Below are the code and all the weights of a small trained network. Each question names an input and a class and asks about switching units off, where a switched-off unit gives its printed mean instead of its output.

import numpy as np


def w(rows, s, z=0):
    codes = np.array(rows[::2]) - 128.0
    scale = np.full(codes.shape[1], s)
    scale[-1] = z or s
    return codes * scale


def norm(h):
    return h / np.sqrt((h * h).mean(-1, keepdims=True) + 1e-5)


def f(y):
    return y / 2 * (1 + np.tanh(0.7978845608 * (y + 0.044715 * y**3)))


def log_softmax(a):
    a = a - a.max(-1, keepdims=True)
    return a - np.log(np.exp(a).sum(-1, keepdims=True))


def net(x, mask):
    res = np.array(x, float).reshape(1, 7) / 4 @ E
    u = 0
    for l in range(2):
        y = f(norm(res) @ A[l][:, :-1].T + A[l][:, -1])
        res = res + np.where(mask[u : u + 7], y, B[l][:, -1]) @ B[l][:, :-1]
        u += 7
    return log_softmax(norm(res)[-1] @ U[:, :-1].T + U[:, -1])


A, B = {}, {}
E = w([
[77,178,91,115,161,255,92,106],'x0',
[142,139,21,115,132,49,73,105],'x1',
[135,175,104,98,85,87,85,74],'x2',
[129,101,58,143,58,105,122,186],'x3',
[170,189,153,103,197,119,40,100],'x4',
[196,53,151,173,237,172,131,241],'x5',
[100,172,201,85,71,158,167,39],'x6',
],0.0088)
A[0] = w([
[100,120,102,134,1,27,168,167,15],'0.n1',
[156,116,27,139,160,71,97,191,10],'0.n2',
[122,128,167,138,179,227,127,125,3],'0.n3',
[167,88,201,147,187,105,150,202,36],'0.n4',
[200,81,226,129,208,89,153,191,4],'0.n5',
[143,95,52,143,165,67,105,174,38],'0.n6',
[131,161,138,130,99,42,116,109,99],'0.n7',
],0.014,0.0047)
B[0] = w([
[71,4,92,129,69,177,198,79,254],'0.n1',
[167,130,46,115,104,118,81,197,209],'0.n2',
[128,129,110,93,114,205,128,96,185],'0.n3',
[145,120,233,168,140,82,119,102,207],'0.n4',
[120,105,226,225,121,86,93,135,216],'0.n5',
[176,130,54,85,168,115,139,144,200],'0.n6',
[125,196,157,91,121,118,89,80,192],'0.n7',
],0.016,0.011)
A[1] = w([
[115,146,156,127,184,254,140,157,5],'1.n1',
[119,103,205,144,176,118,145,174,43],'1.n2',
[150,147,71,140,143,70,139,206,92],'1.n3',
[117,127,99,131,75,77,182,153,40],'1.n4',
[121,125,171,181,168,94,138,180,110],'1.n5',
[166,86,134,104,157,120,120,157,236],'1.n6',
[151,124,67,123,177,104,132,176,68],'1.n7',
],0.025,0.0027)
B[1] = w([
[106,117,194,18,137,132,155,252,254],'1.n1',
[143,156,193,230,158,121,189,89,253],'1.n2',
[146,121,56,70,209,196,86,152,235],'1.n3',
[122,115,100,184,153,127,165,155,226],'1.n4',
[118,152,186,230,71,99,104,123,252],'1.n5',
[146,138,140,183,152,181,117,79,203],'1.n6',
[169,147,64,127,149,125,70,145,221],'1.n7',
],0.021,0.0094)
U = w([
[112,227,129,41,118,36,80,7,1],'0',
[104,118,214,6,152,163,153,219,50],'1',
[206,106,25,133,216,163,34,175,149],'2',
[162,119,224,251,158,110,106,115,238],'3',
[63,21,62,115,47,126,208,75,107],'4',
],0.012,0.0024)

Each question gives the input, the list of numbers given to net, and the class t.
The units are the neurons (one row each of A and B). Each row of codes is followed by its name. A weight is (code - 128) times the scale printed after its matrix; where a second scale follows, it is the last column's (A, B and U).
mask holds one flag per neuron, layer by layer. A switched-off neuron (its flag False) gives its mean, the last column of its row in B, instead of its output. The means were averaged over made-up inputs and are rounded, as every weight is.
A unit's drop is (log p(t) with every unit on - log p(t) with that unit switched off) / (log p(t) with every unit on - log p(t) with every unit switched off).
The circuit of an input: a set's keep is (log p(t) with only the set's units on - log p(t) with every unit switched off) / (log p(t) with every unit on - log p(t) with every unit switched off). Starting from the 12 units with the biggest drops (on a tie, the unit counted first), units are removed one at a time, each time the one whose removal leaves the highest keep (on an exact tie, the one counted first), for as long as the keep stays at least 0.8.
units of the circuit, in order: the units of the circuit, biggest drop first
k most important neurons: the k neurons with the biggest drops, biggest first
k most important neurons of layer l: the k neurons of layer l with the biggest drops, biggest first
drop of u: that unit's drop, to one decimal
input [-2,4,-6,6,8,-5,6], class 0: units of the circuit, in order => (0.n7)
input [5,-2,1,-5,0,-8,0], class 0: 2 most important neurons of layer 0 => (0.n3, 0.n1)
input [7,-6,-8,3,-7,-8,-5], class 1: units of the circuit, in order => (1.n1, 0.n1)
input [1,3,-7,-2,-8,1,-5], class 2: 3 most important neurons => (1.n3, 0.n6, 0.n2)
input [-5,-6,7,6,8,0,2], class 0: 2 most important neurons => (0.n7, 1.n1)
input [6,-4,-3,-8,-6,6,6], class 1: 2 most important neurons => (1.n1, 0.n3)
input [-3,6,2,8,8,-2,4], class 0: 3 most important neurons => (0.n7, 1.n3, 1.n1)
input [-2,-5,-1,6,-2,-2,-7], class 2: 2 most important neurons of layer 0 => (0.n2, 0.n6)
input [4,-3,-6,-4,1,5,7], class 1: 2 most important neurons => (0.n3, 1.n1)
input [4,-3,6,-6,8,0,5], class 1: drop of 0.n3 => 0.0
input [-4,-4,4,4,5,-8,2], class 4: drop of 0.n1 => 0.5
input [-6,-8,3,5,1,-2,-1], class 4: drop of 0.n1 => 0.9
